Below are the code and all the weights of a small trained network. Each question names an input and a class and asks about switching units off, where a switched-off unit gives its printed mean instead of its output.

import numpy as np


def w(rows, s, z=0):
    codes = np.array(rows[::2]) - 128.0
    scale = np.full(codes.shape[1], s)
    scale[-1] = z or s
    return codes * scale


def f(y):
    return np.maximum(y, 0)


def log_softmax(a):
    a = a - a.max(-1, keepdims=True)
    return a - np.log(np.exp(a).sum(-1, keepdims=True))


def net(x, mask):
    res = np.array(x, float).reshape(1, 3) / 4 @ E
    y = f(res @ A[0][:, :-1].T + A[0][:, -1])
    res = res + np.where(mask, y, B[0][:, -1]) @ B[0][:, :-1]
    return log_softmax(res[-1] @ U[:, :-1].T + U[:, -1])


A, B = {}, {}
E = w([
[202,3,235,219,16,238],'x0',
[126,127,126,129,131,128],'x1',
[239,221,20,235,21,52],'x2',
],0.0057)
A[0] = w([
[52,248,17,22,245,19,253],'N0',
[240,134,42,245,16,143,119],'N1',
[208,1,243,238,12,242,209],'N2',
[241,235,14,227,36,36,197],'N3',
[10,37,246,24,235,199,245],'N4',
[247,231,7,248,14,39,153],'N5',
],0.0053,0.0049)
B[0] = w([
[41,247,9,153,247,13,246],'N0',
[243,40,239,241,11,85,194],'N1',
[186,15,249,45,79,255,243],'N2',
[238,224,38,250,53,93,229],'N3',
[16,183,249,12,247,140,236],'N4',
[242,191,119,247,13,15,226],'N5',
],0.0053,0.012)
U = w([
[6,228,131,12,248,25,253],'0',
[243,34,230,245,4,114,36],'1',
[104,5,247,9,133,253,215],'2',
[20,11,12,72,9,112,2],'3',
[36,9,7,59,15,108,2],'4',
[182,253,4,242,131,14,81],'5',
],0.0052,0.0049)

Each question gives the input, the list of numbers given to net, and the class t.
The units are the neurons (one row each of A and B). Each row of codes is followed by its name. A weight is (code - 128) times the scale printed after its matrix; where a second scale follows, it is the last column's (A, B and U).
mask holds one flag per neuron, in row order. A switched-off neuron (its flag False) gives its mean, the last column of its row in B, instead of its output. The means were averaged over made-up inputs and are rounded, as every weight is.
A unit's drop is (log p(t) with every unit on - log p(t) with that unit switched off) / (log p(t) with every unit on - log p(t) with every unit switched off).
The circuit of an input: a set's keep is (log p(t) with only the set's units on - log p(t) with every unit switched off) / (log p(t) with every unit on - log p(t) with every unit switched off). Starting from all 6 units, units are removed one at a time, each time the one whose removal leaves the highest keep (on an exact tie, the one counted first), for as long as the keep stays at least 0.8.
units of the circuit, in order: the units of the circuit, biggest drop first
most important unit: the unit with the biggest drop
top k neurons: the k neurons with the biggest drops, biggest first
drop of u: that unit's drop, to one decimal
input [7,4,0], class 2: units of the circuit, in order	(N5, N2)
input [2,-4,5], class 1: most important unit	N0
input [1,2,0], class 2: units of the circuit, in order	(N0, N5)
input [1,-5,-3], class 2: units of the circuit, in order	(N0, N5)
input [4,-6,0], class 2: top 3 neurons	(N5, N3, N2)
input [0,8,-1], class 0: top 2 neurons	(N2, N1)
input [1,-1,7], class 1: top 2 neurons	(N0, N1)
input [2,6,-3], class 2: drop of N0	0.4
input [1,-3,-2], class 2: drop of N3	0.1
input [2,0,-1], class 2: drop of N3	0.1
